In the rows, 128 means zero.
Each row is followed by its class.
142; 138; 154; 146; 126; 108; 135; 149; 111; 165; 140; 129; 109; 173; 92; 168; 111; 145; 117; 167; 139; 161; 122; 155; 131; 98; 137; 123; 136; 125; 153; 142; 100  B
113; 134; 118; 126; 47; 143; 116; 121; 171; 130; 140; 149; 113; 116; 134; 110; 156; 139; 105; 117; 146; 174; 105; 124; 106; 159; 174; 137; 122; 108; 134; 145; 103  M
139; 115; 162; 149; 152; 90; 110; 146; 118; 151; 132; 135; 102; 141; 86; 159; 121; 171; 111; 169; 119; 155; 119; 154; 128; 132; 161; 125; 146; 124; 148; 165; 122  P
134; 116; 155; 149; 137; 101; 118; 150; 125; 175; 118; 147; 124; 141; 84; 175; 135; 154; 76; 176; 138; 156; 122; 166; 128; 132; 148; 119; 158; 108; 148; 171; 131  U
118; 96; 126; 127; 65; 124; 72; 134; 168; 170; 140; 135; 118; 60; 140; 110; 156; 139; 106; 129; 128; 141; 103; 122; 104; 176; 185; 137; 178; 87; 114; 164; 137  H
91; 100; 111; 103; 89; 156; 106; 82; 177; 117; 161; 130; 136; 84; 141; 93; 114; 133; 138; 94; 128; 180; 118; 104; 98; 184; 153; 164; 140; 124; 104; 143; 139  P
152; 114; 168; 152; 168; 114; 116; 140; 127; 149; 134; 132; 133; 129; 103; 164; 103; 164; 102; 170; 128; 174; 121; 161; 134; 151; 162; 139; 163; 128; 145; 162; 123  U
111; 128; 112; 128; 71; 143; 125; 112; 153; 133; 148; 125; 144; 99; 148; 105; 131; 140; 136; 114; 127; 164; 111; 83; 124; 157; 128; 158; 141; 102; 118; 126; 110  C
115; 123; 116; 118; 78; 162; 111; 100; 178; 133; 159; 132; 142; 101; 136; 109; 126; 114; 146; 102; 150; 184; 120; 113; 102; 169; 142; 160; 140; 129; 118; 120; 123  B
140; 117; 161; 152; 136; 77; 120; 170; 105; 175; 122; 145; 107; 134; 94; 184; 115; 163; 105; 163; 111; 140; 120; 164; 145; 112; 159; 123; 161; 104; 143; 169; 120  C
120; 149; 80; 122; 53; 175; 140; 96; 168; 126; 145; 125; 129; 135; 156; 89; 162; 144; 113; 121; 142; 188; 128; 79; 104; 153; 115; 142; 128; 105; 121; 125; 112  U
105; 136; 81; 110; 61; 170; 134; 107; 178; 129; 156; 140; 147; 112; 149; 119; 138; 138; 115; 109; 134; 167; 105; 114; 106; 167; 121; 155; 125; 120; 105; 142; 136  R
102; 114; 117; 125; 63; 126; 104; 125; 159; 149; 135; 152; 138; 92; 133; 118; 142; 131; 122; 114; 127; 143; 109; 110; 118; 157; 154; 143; 148; 90; 121; 152; 122  C
100; 125; 114; 122; 66; 155; 115; 107; 164; 137; 147; 122; 125; 107; 159; 99; 141; 132; 119; 112; 150; 179; 117; 109; 109; 156; 161; 141; 135; 112; 118; 139; 108  M
125; 157; 127; 154; 108; 108; 156; 135; 113; 136; 137; 117; 95; 204; 106; 156; 114; 177; 93; 169; 142; 169; 122; 135; 135; 92; 124; 115; 116; 121; 150; 152; 98  P
106; 121; 103; 119; 75; 155; 110; 91; 164; 112; 155; 127; 115; 104; 145; 84; 143; 144; 139; 106; 139; 180; 119; 89; 103; 177; 148; 148; 131; 120; 114; 134; 126  P
109; 159; 95; 116; 30; 162; 143; 116; 161; 132; 147; 129; 103; 148; 141; 111; 169; 141; 110; 118; 152; 183; 105; 97; 115; 144; 130; 132; 111; 106; 124; 125; 92  M
135; 101; 181; 151; 155; 92; 105; 151; 113; 172; 135; 143; 139; 125; 92; 175; 104; 135; 125; 161; 135; 148; 121; 175; 137; 125; 191; 134; 162; 128; 145; 164; 127  B
152; 106; 183; 157; 149; 91; 94; 165; 121; 163; 120; 156; 136; 124; 86; 177; 122; 165; 113; 166; 126; 156; 96; 187; 142; 146; 189; 133; 152; 137; 155; 171; 122  A
129; 139; 144; 143; 136; 106; 155; 146; 126; 153; 147; 141; 139; 178; 95; 170; 93; 162; 92; 171; 132; 168; 104; 153; 134; 119; 130; 134; 121; 128; 146; 155; 116  R
133; 96; 180; 152; 157; 84; 111; 153; 122; 171; 123; 138; 126; 130; 102; 157; 83; 155; 119; 161; 118; 151; 123; 161; 135; 135; 178; 135; 157; 124; 141; 173; 123  Q
108; 68; 140; 133; 83; 117; 70; 132; 167; 160; 132; 155; 133; 47; 130; 101; 135; 124; 134; 114; 130; 145; 94; 136; 111; 174; 208; 139; 172; 113; 128; 164; 138  A
111; 112; 130; 112; 89; 151; 103; 102; 172; 124; 144; 134; 149; 73; 146; 111; 122; 120; 146; 94; 128; 172; 109; 120; 113; 195; 172; 167; 144; 134; 113; 137; 133  M
136; 129; 145; 149; 129; 95; 118; 153; 123; 159; 128; 129; 112; 158; 93; 169; 130; 167; 108; 175; 126; 149; 122; 148; 130; 124; 140; 120; 134; 119; 152; 157; 117  P
115; 108; 125; 135; 57; 141; 96; 123; 143; 136; 137; 144; 135; 85; 150; 87; 138; 128; 146; 123; 140; 153; 94; 95; 120; 160; 178; 154; 153; 116; 133; 140; 117  A
108; 74; 125; 133; 73; 123; 72; 135; 161; 174; 119; 143; 128; 47; 149; 105; 148; 130; 133; 116; 126; 130; 122; 124; 108; 176; 184; 143; 171; 101; 108; 173; 146  Q
108; 114; 127; 100; 82; 155; 106; 107; 163; 141; 146; 128; 146; 79; 153; 91; 139; 130; 147; 107; 122; 176; 119; 97; 109; 170; 160; 165; 151; 123; 99; 131; 124  M
112; 153; 88; 122; 50; 173; 153; 100; 166; 113; 159; 123; 127; 150; 162; 97; 127; 134; 119; 111; 150; 197; 105; 87; 117; 131; 116; 153; 118; 123; 131; 114; 98  A
117; 133; 101; 121; 56; 168; 124; 106; 165; 136; 155; 123; 124; 111; 150; 94; 144; 128; 133; 116; 146; 172; 120; 99; 106; 136; 133; 151; 128; 117; 114; 121; 105  B
118; 101; 124; 128; 96; 151; 87; 110; 175; 138; 144; 135; 147; 72; 145; 80; 142; 127; 116; 130; 146; 168; 120; 93; 98; 187; 153; 150; 161; 104; 127; 136; 125  U
146; 105; 192; 126; 166; 94; 91; 154; 129; 167; 138; 143; 131; 104; 101; 169; 105; 152; 103; 169; 109; 146; 115; 167; 131; 149; 193; 144; 182; 117; 128; 171; 144  H
144; 140; 151; 131; 136; 108; 130; 143; 141; 151; 142; 132; 116; 153; 104; 170; 94; 163; 80; 160; 115; 167; 116; 168; 124; 120; 145; 146; 149; 126; 132; 158; 132  H
149; 102; 181; 169; 145; 56; 90; 187; 109; 182; 114; 151; 112; 117; 78; 171; 136; 176; 115; 171; 122; 139; 113; 167; 145; 138; 182; 112; 165; 106; 147; 166; 118  C
136; 131; 158; 139; 157; 95; 140; 146; 118; 162; 138; 133; 123; 157; 95; 186; 100; 161; 108; 163; 107; 163; 123; 161; 144; 114; 140; 135; 148; 115; 145; 166; 121  C
136; 114; 178; 142; 146; 88; 108; 158; 133; 180; 125; 144; 150; 121; 92; 185; 125; 149; 113; 164; 113; 157; 111; 168; 139; 147; 181; 142; 158; 123; 147; 166; 120  M
119; 93; 136; 141; 91; 135; 82; 104; 174; 154; 137; 136; 163; 50; 145; 99; 127; 108; 150; 115; 142; 159; 118; 111; 110; 185; 174; 163; 153; 121; 126; 133; 123  B
143; 150; 143; 176; 95; 85; 125; 166; 109; 163; 106; 149; 116; 189; 96; 154; 133; 172; 108; 172; 136; 151; 100; 150; 143; 97; 157; 107; 134; 120; 168; 157; 90  A
142; 131; 167; 133; 177; 116; 138; 133; 131; 130; 149; 163; 145; 153; 97; 166; 81; 155; 106; 161; 118; 175; 115; 167; 129; 143; 162; 158; 124; 144; 142; 155; 133  R
114; 103; 130; 130; 64; 132; 76; 119; 182; 147; 149; 142; 137; 69; 142; 96; 144; 132; 111; 120; 142; 156; 98; 110; 102; 193; 192; 148; 157; 93; 125; 145; 125  H
104; 145; 71; 140; 14; 149; 143; 124; 180; 148; 127; 123; 108; 143; 145; 111; 163; 148; 107; 118; 151; 153; 112; 99; 114; 136; 110; 121; 113; 98; 120; 139; 103  Q
136; 149; 143; 169; 127; 109; 134; 155; 121; 141; 129; 140; 119; 183; 92; 161; 128; 162; 95; 172; 150; 171; 111; 164; 128; 93; 139; 128; 141; 136; 164; 149; 113  A
141; 95; 198; 138; 168; 78; 93; 160; 115; 174; 126; 136; 129; 113; 101; 169; 90; 154; 116; 158; 112; 155; 112; 180; 139; 147; 198; 130; 163; 131; 141; 176; 117  M
137; 146; 142; 127; 159; 125; 150; 134; 131; 138; 145; 142; 142; 162; 99; 162; 92; 159; 115; 157; 119; 176; 124; 151; 122; 127; 116; 154; 132; 147; 127; 142; 137  R
116; 111; 127; 117; 61; 131; 90; 123; 162; 147; 148; 141; 125; 88; 151; 95; 140; 138; 106; 118; 133; 155; 101; 101; 111; 173; 181; 143; 152; 91; 113; 143; 121  H
118; 124; 117; 106; 75; 156; 103; 101; 174; 133; 152; 137; 137; 85; 158; 102; 129; 130; 108; 114; 121; 165; 114; 107; 102; 170; 163; 168; 154; 104; 109; 145; 137  H
103; 88; 126; 134; 68; 128; 94; 117; 167; 151; 125; 148; 141; 68; 148; 100; 127; 124; 132; 107; 135; 148; 114; 112; 114; 187; 175; 155; 147; 110; 116; 154; 137  Q
118; 134; 97; 129; 48; 158; 127; 111; 164; 143; 137; 131; 112; 121; 144; 90; 170; 145; 94; 132; 158; 181; 120; 82; 106; 155; 122; 125; 135; 91; 124; 126; 101  U
109; 105; 111; 119; 66; 144; 100; 113; 149; 137; 148; 125; 101; 81; 151; 82; 157; 143; 129; 127; 136; 160; 121; 81; 104; 156; 152; 145; 149; 103; 113; 139; 122  P
147; 123; 166; 148; 152; 105; 121; 152; 121; 159; 137; 133; 145; 153; 96; 176; 110; 160; 93; 175; 128; 166; 110; 154; 137; 145; 152; 130; 161; 115; 154; 166; 113  U
113; 115; 122; 131; 66; 141; 93; 122; 157; 154; 127; 131; 123; 75; 155; 87; 156; 130; 128; 127; 138; 157; 118; 97; 107; 156; 160; 146; 147; 105; 123; 133; 107  M
136; 97; 170; 139; 163; 84; 99; 152; 111; 166; 138; 123; 106; 132; 91; 165; 112; 166; 120; 168; 117; 151; 121; 158; 130; 140; 165; 117; 155; 121; 145; 169; 124  P
107; 134; 98; 145; 49; 130; 121; 123; 147; 147; 136; 129; 126; 119; 147; 99; 153; 149; 120; 123; 143; 164; 115; 88; 120; 141; 128; 137; 130; 91; 127; 132; 103  C
141; 71; 198; 138; 178; 79; 79; 165; 113; 183; 120; 139; 149; 89; 94; 152; 115; 153; 106; 173; 126; 138; 125; 169; 133; 155; 185; 120; 179; 120; 130; 173; 143  U
143; 135; 162; 144; 144; 103; 120; 140; 129; 161; 137; 126; 128; 155; 99; 176; 99; 166; 96; 168; 119; 161; 102; 159; 139; 140; 155; 137; 146; 118; 142; 159; 118  H
142; 92; 172; 145; 161; 89; 97; 151; 139; 179; 116; 139; 156; 101; 90; 175; 117; 151; 105; 162; 123; 147; 121; 171; 134; 169; 166; 125; 171; 122; 138; 170; 141  U
118; 97; 132; 146; 80; 130; 68; 123; 162; 144; 124; 154; 144; 65; 152; 86; 149; 125; 141; 118; 143; 152; 109; 115; 108; 172; 195; 145; 164; 115; 135; 148; 127  A
120; 164; 86; 146; 22; 148; 131; 127; 151; 131; 138; 126; 111; 147; 148; 119; 171; 149; 110; 128; 161; 160; 108; 94; 124; 146; 112; 122; 111; 87; 142; 130; 90  C
141; 88; 199; 148; 162; 83; 92; 154; 117; 184; 128; 154; 139; 109; 91; 170; 101; 137; 122; 164; 135; 155; 118; 173; 142; 142; 198; 137; 154; 127; 141; 158; 120  B
114; 75; 150; 126; 112; 130; 66; 113; 171; 153; 130; 151; 155; 44; 142; 94; 134; 114; 119; 122; 142; 153; 125; 114; 101; 202; 190; 141; 183; 100; 122; 154; 139  U
132; 106; 165; 119; 172; 107; 121; 136; 125; 139; 153; 123; 117; 123; 88; 169; 83; 153; 123; 157; 100; 153; 118; 159; 123; 133; 144; 152; 162; 141; 133; 165; 144  P
145; 145; 155; 175; 121; 98; 136; 150; 127; 141; 120; 140; 118; 186; 88; 158; 108; 181; 97; 166; 142; 171; 108; 161; 135; 131; 141; 129; 111; 130; 160; 155; 95  Q
133; 138; 140; 149; 133; 106; 136; 140; 118; 139; 140; 119; 108; 169; 102; 151; 107; 171; 116; 165; 123; 163; 124; 134; 129; 110; 133; 131; 132; 128; 146; 145; 108  P
151; 131; 157; 148; 150; 102; 131; 163; 121; 159; 138; 149; 132; 148; 103; 179; 102; 161; 106; 176; 118; 154; 116; 162; 132; 127; 157; 138; 145; 126; 148; 161; 121  R
139; 148; 160; 161; 116; 92; 129; 157; 115; 159; 121; 135; 121; 179; 96; 165; 123; 173; 91; 167; 137; 172; 110; 163; 135; 115; 154; 121; 120; 123; 160; 152; 86  M
